Here is a tiny trained network, its code and every weight. The questions are about switching its units off for an input and a target symbol, where a switched-off unit gives its printed mean instead of its output.

import numpy as np


def w(rows, s, z=0):
    codes = np.array(rows[::2]) - 128.0
    scale = np.full(codes.shape[1], s)
    scale[-1] = z or s
    return codes * scale


def f(y):
    return np.maximum(y, 0)


def softmax(a):
    e = np.exp(a - a.max(-1, keepdims=True))
    return e / e.sum(-1, keepdims=True)


def log_softmax(a):
    a = a - a.max(-1, keepdims=True)
    return a - np.log(np.exp(a).sum(-1, keepdims=True))


def net(x, mask):
    ids = ['αμπτφω'.index(c) for c in x.split()]
    T = len(ids)
    res = E[ids] + P[:T]
    u = 0
    for l in range(2):
        r = res
        for j in range(3):
            rows = slice(2 * j, 2 * j + 2)
            q, k, v = (r @ M[l][rows].T for M in (Q, K, V))
            z = softmax(np.where(np.tri(T) > 0, q @ k.T / 2**0.5, -1e9)) @ v
            o = O[l][rows]
            res = res + np.where(mask[u + j], z, o[:, -1]) @ o[:, :-1]
        u += 3
        y = f(res @ A[l][:, :-1].T + A[l][:, -1])
        res = res + np.where(mask[u : u + 8], y, B[l][:, -1]) @ B[l][:, :-1]
        u += 8
    return log_softmax(res[-1] @ U[:, :-1].T + U[:, -1])


Q, K, V, O, A, B = {}, {}, {}, {}, {}, {}
E = w([
[134,22,144],'α',
[7,139,51],'μ',
[154,113,209],'π',
[50,106,110],'τ',
[200,143,138],'φ',
[191,68,134],'ω',
],0.018)
P = w([
[130,29,38],'0',
[8,123,172],'1',
[112,116,119],'2',
[118,135,110],'3',
[154,87,129],'4',
[106,170,107],'5',
[105,162,114],'6',
[118,168,103],'7',
[113,162,108],'8',
[143,141,113],'9',
[127,158,107],'10',
[149,142,110],'11',
[165,124,107],'12',
],0.011)
Q[0] = w([
[162,161,205],'L0H1',
[177,160,92],'L0H1',
[93,94,163],'L0H2',
[31,222,29],'L0H2',
[193,78,254],'L0H3',
[173,150,6],'L0H3',
],0.0091)
K[0] = w([
[101,230,86],'L0H1',
[27,173,93],'L0H1',
[138,179,85],'L0H2',
[88,158,104],'L0H2',
[186,2,190],'L0H3',
[132,224,157],'L0H3',
],0.0091)
V[0] = w([
[165,176,114],'L0H1',
[138,206,99],'L0H1',
[76,10,141],'L0H2',
[134,178,145],'L0H2',
[146,122,68],'L0H3',
[74,74,102],'L0H3',
],0.011)
O[0] = w([
[102,60,148,68],'L0H1',
[129,140,179,46],'L0H1',
[113,242,98,255],'L0H2',
[2,137,179,76],'L0H2',
[160,92,93,148],'L0H3',
[112,203,70,220],'L0H3',
],0.0091,0.0089)
A[0] = w([
[27,6,173,171],'L0N1',
[186,233,137,133],'L0N2',
[166,240,164,137],'L0N3',
[59,194,66,41],'L0N4',
[160,173,115,1],'L0N5',
[190,165,91,156],'L0N6',
[193,129,94,118],'L0N7',
[90,253,46,213],'L0N8',
],0.0077,0.0052)
B[0] = w([
[254,197,146,129],'L0N1',
[166,75,173,186],'L0N2',
[78,108,139,175],'L0N3',
[131,113,104,175],'L0N4',
[105,172,105,136],'L0N5',
[79,128,178,181],'L0N6',
[144,138,169,155],'L0N7',
[175,58,151,251],'L0N8',
],0.0084,0.021)
Q[1] = w([
[185,134,36],'L1H1',
[42,139,85],'L1H1',
[37,203,185],'L1H2',
[180,119,112],'L1H2',
[136,11,163],'L1H3',
[205,142,108],'L1H3',
],0.012)
K[1] = w([
[146,223,50],'L1H1',
[204,137,188],'L1H1',
[70,53,3],'L1H2',
[201,91,154],'L1H2',
[178,233,117],'L1H3',
[36,68,125],'L1H3',
],0.0078)
V[1] = w([
[128,70,193],'L1H1',
[94,71,139],'L1H1',
[132,131,2],'L1H2',
[206,145,128],'L1H2',
[79,98,95],'L1H3',
[102,126,44],'L1H3',
],0.011)
O[1] = w([
[253,151,59,142],'L1H1',
[77,204,12,173],'L1H1',
[187,90,125,22],'L1H2',
[116,99,76,254],'L1H2',
[8,108,208,98],'L1H3',
[98,29,137,105],'L1H3',
],0.0067,0.0081)
A[1] = w([
[160,110,188,163],'L1N1',
[132,98,238,141],'L1N2',
[193,119,34,95],'L1N3',
[173,109,37,3],'L1N4',
[247,131,92,102],'L1N5',
[80,161,97,189],'L1N6',
[182,98,116,130],'L1N7',
[164,153,232,112],'L1N8',
],0.011,0.0064)
B[1] = w([
[150,96,128,169],'L1N1',
[255,116,103,154],'L1N2',
[161,128,189,243],'L1N3',
[118,127,147,201],'L1N4',
[81,141,207,235],'L1N5',
[221,150,104,158],'L1N6',
[54,155,181,194],'L1N7',
[116,154,31,164],'L1N8',
],0.0084,0.011)
U = w([
[127,2,46,210],'α',
[120,106,119,100],'μ',
[58,33,99,68],'π',
[145,216,76,228],'τ',
[68,67,130,11],'φ',
[76,114,124,255],'ω',
],0.0086,0.0049)

Each question gives the input, a string of symbols that net reads in full, and the target symbol t.
The units are the heads (2 rows each of Q, K, V and O) and the neurons (one row each of A and B). Each row of codes is followed by its name. A weight is (code - 128) times the scale printed after its matrix; where a second scale follows, it is the last column's (O, A, B and U).
mask holds one flag per unit, layer by layer, with each layer's heads first. A switched-off unit (its flag False) gives its mean, the last column of its rows in O or B, instead of its output. The means were averaged over made-up inputs and are rounded, as every weight is.
A unit's drop is (log p(t) with every unit on - log p(t) with that unit switched off) / (log p(t) with every unit on - log p(t) with every unit switched off).
The circuit of an input: a set's keep is (log p(t) with only the set's units on - log p(t) with every unit switched off) / (log p(t) with every unit on - log p(t) with every unit switched off). Starting from the 12 units with the biggest drops (on a tie, the unit counted first), units are removed one at a time, each time the one whose removal leaves the highest keep (on an exact tie, the one counted first), for as long as the keep stays at least 0.8.
circuit, biggest first: the units of the circuit, biggest drop first
most important unit: the unit with the biggest drop
top k neurons: the k neurons with the biggest drops, biggest first
k most important neurons of layer l: the k neurons of layer l with the biggest drops, biggest first
heads that matter: for each layer, one digit per head in row order, 1 if its drop is at least 0.15 and else 0, layers parted by /
drop of u: that unit's drop, to one decimal
input φ φ π φ ω π ω π π π φ τ τ, target τ: 4 most important neurons of layer 0 -> L0N8, L0N1, L0N4, L0N2
input ω α α τ ω, target ω: most important unit -> L0N8
input τ μ μ π π ω μ ω α μ μ μ φ, target α: heads that matter -> 000 / 001
input α μ ω τ, target α: heads that matter -> 100 / 000
input τ ω φ φ π, target τ: circuit, biggest first -> L0N8, L1H3, L1N8
input ω φ ω ω ω, target ω: top 2 neurons -> L1N5, L1N7
input μ α φ, target α: heads that matter -> 000 / 101
input τ φ π π ω, target τ: circuit, biggest first -> L0N8, L1H3
input α π ω ω π φ α, target τ: top 2 neurons -> L0N8, L0N2
input π π π π π ω φ π τ, target τ: circuit, biggest first -> L1H3, L1N6
input ω ω φ φ π ω τ α α φ π α, target τ: circuit, biggest first -> L0N8, L1H3
input μ φ π φ π, target τ: top 2 neurons -> L0N8, L0N1
input π π τ μ, target α: top 3 neurons -> L0N8, L1N5, L0N2
input π α τ π μ π τ, target α: circuit, biggest first -> L1N5, L0N8
input α ω π π τ μ τ α α τ π, target α: 2 most important neurons of layer 1 -> L1N5, L1N2
input ω φ μ, target α: top neuron -> L0N2
input ω ω μ ω τ α τ τ μ π, target α: drop of L1H3 -> 0.3
